Here is a tiny trained network, its code and every weight. The questions are about switching its units off for an input and a class, where a switched-off unit gives its printed mean instead of its output.

import numpy as np


def w(rows, s, z=0):
    codes = np.array(rows[::2]) - 128.0
    scale = np.full(codes.shape[1], s)
    scale[-1] = z or s
    return codes * scale


def norm(h):
    return h / np.sqrt((h * h).mean(-1, keepdims=True) + 1e-5)


def f(y):
    return y / 2 * (1 + np.tanh(0.7978845608 * (y + 0.044715 * y**3)))


def log_softmax(a):
    a = a - a.max(-1, keepdims=True)
    return a - np.log(np.exp(a).sum(-1, keepdims=True))


def net(x, mask):
    res = np.array(x, float).reshape(1, 3) / 4 @ E
    u = 0
    for l in range(3):
        y = f(norm(res) @ A[l][:, :-1].T + A[l][:, -1])
        res = res + np.where(mask[u : u + 14], y, B[l][:, -1]) @ B[l][:, :-1]
        u += 14
    return log_softmax(norm(res)[-1] @ U[:, :-1].T + U[:, -1])


A, B = {}, {}
E = w([
[55,110,146],'x0',
[141,64,173],'x1',
[109,116,253],'x2',
],0.0036)
A[0] = w([
[170,131,92,116],'0.n0',
[118,60,119,78],'0.n1',
[79,91,187,155],'0.n2',
[85,190,96,93],'0.n3',
[135,83,63,153],'0.n4',
[154,172,103,219],'0.n5',
[93,130,59,116],'0.n6',
[178,106,49,109],'0.n7',
[177,140,190,132],'0.n8',
[97,91,133,115],'0.n9',
[150,108,198,201],'0.n10',
[86,98,188,81],'0.n11',
[74,142,118,167],'0.n12',
[134,134,2,252],'0.n13',
],0.0087,0.0018)
B[0] = w([
[57,101,134,146],'0.n0',
[152,199,68,132],'0.n1',
[144,93,44,179],'0.n2',
[149,248,186,157],'0.n3',
[1,45,96,163],'0.n4',
[131,122,195,165],'0.n5',
[157,139,198,167],'0.n6',
[109,78,175,179],'0.n7',
[218,128,167,158],'0.n8',
[119,156,61,134],'0.n9',
[228,104,60,179],'0.n10',
[106,105,104,164],'0.n11',
[25,231,128,149],'0.n12',
[103,76,234,253],'0.n13',
],0.0049,0.0056)
A[1] = w([
[186,202,113,130],'1.n0',
[133,122,102,103],'1.n1',
[150,173,112,84],'1.n2',
[96,71,163,248],'1.n3',
[145,207,103,132],'1.n4',
[114,77,138,111],'1.n5',
[242,117,99,62],'1.n6',
[195,188,71,160],'1.n7',
[88,176,146,70],'1.n8',
[238,50,95,226],'1.n9',
[51,58,2,235],'1.n10',
[53,175,115,165],'1.n11',
[219,140,90,88],'1.n12',
[213,159,145,154],'1.n13',
],0.0075,0.0016)
B[1] = w([
[188,36,124,137],'1.n0',
[169,176,166,122],'1.n1',
[123,103,156,116],'1.n2',
[101,158,63,211],'1.n3',
[132,68,142,125],'1.n4',
[112,150,105,153],'1.n5',
[133,61,204,188],'1.n6',
[93,77,149,151],'1.n7',
[143,109,134,136],'1.n8',
[121,141,224,253],'1.n9',
[155,253,97,197],'1.n10',
[251,139,122,157],'1.n11',
[144,154,115,165],'1.n12',
[147,75,210,162],'1.n13',
],0.005,0.0044)
A[2] = w([
[176,213,105,170],'2.n0',
[28,37,133,38],'2.n1',
[128,173,32,180],'2.n2',
[182,49,218,161],'2.n3',
[133,138,232,149],'2.n4',
[27,169,87,252],'2.n5',
[184,234,26,122],'2.n6',
[74,164,254,166],'2.n7',
[81,68,113,75],'2.n8',
[115,127,135,149],'2.n9',
[221,50,110,71],'2.n10',
[89,139,63,48],'2.n11',
[74,39,195,100],'2.n12',
[227,210,193,101],'2.n13',
],0.0063,0.002)
B[2] = w([
[142,142,38,147],'2.n0',
[160,15,101,165],'2.n1',
[207,70,100,134],'2.n2',
[111,204,103,227],'2.n3',
[123,239,40,214],'2.n4',
[241,83,151,193],'2.n5',
[204,86,57,154],'2.n6',
[50,127,90,255],'2.n7',
[120,10,135,130],'2.n8',
[138,204,89,138],'2.n9',
[126,79,254,140],'2.n10',
[127,166,159,115],'2.n11',
[170,102,56,204],'2.n12',
[31,94,115,180],'2.n13',
],0.004,0.005)
U = w([
[175,172,11,174],'0',
[184,97,246,199],'1',
[178,173,97,41],'2',
[28,210,118,173],'3',
[43,3,93,157],'4',
[68,134,136,127],'5',
[150,134,126,2],'6',
[128,165,126,43],'7',
],0.014,0.0081)

Each question gives the input, the list of numbers given to net, and the class t.
The units are the neurons (one row each of A and B). Each row of codes is followed by its name. A weight is (code - 128) times the scale printed after its matrix; where a second scale follows, it is the last column's (A, B and U).
mask holds one flag per neuron, layer by layer. A switched-off neuron (its flag False) gives its mean, the last column of its row in B, instead of its output. The means were averaged over made-up inputs and are rounded, as every weight is.
A unit's drop is (log p(t) with every unit on - log p(t) with that unit switched off) / (log p(t) with every unit on - log p(t) with every unit switched off).
most important unit: the unit with the biggest drop
k most important neurons: the k neurons with the biggest drops, biggest first
k most important neurons of layer l: the k neurons of layer l with the biggest drops, biggest first
drop of u: that unit's drop, to one decimal
input [8,5,3], class 0: most important unit : 1.n10
input [4,-3,8], class 3: 3 most important neurons : 0.n10, 0.n13, 0.n3
input [-8,-6,-6], class 4: 3 most important neurons : 1.n10, 0.n13, 0.n4
input [7,2,8], class 0: 2 most important neurons : 0.n13, 0.n2
input [5,8,6], class 3: 2 most important neurons : 1.n9, 0.n13
input [1,-4,3], class 1: 2 most important neurons : 0.n13, 1.n0
input [2,-7,-8], class 3: 2 most important neurons : 0.n13, 0.n3
input [-5,0,0], class 4: 3 most important neurons of layer 0 : 0.n3, 0.n0, 0.n7
input [4,-7,7], class 1: 2 most important neurons of layer 0 : 0.n13, 0.n2
input [4,3,5], class 3: 2 most important neurons : 1.n9, 0.n4
input [5,1,-8], class 4: 2 most important neurons : 0.n13, 1.n9
input [4,6,6], class 3: 2 most important neurons : 1.n9, 0.n11
input [-6,-4,-6], class 4: drop of 1.n9 : 0.1
input [-6,-8,-4], class 3: drop of 0.n3 : 0.2
input [5,-3,7], class 0: most important unit : 0.n11
input [7,5,4], class 0: drop of 1.n10 : 0.4
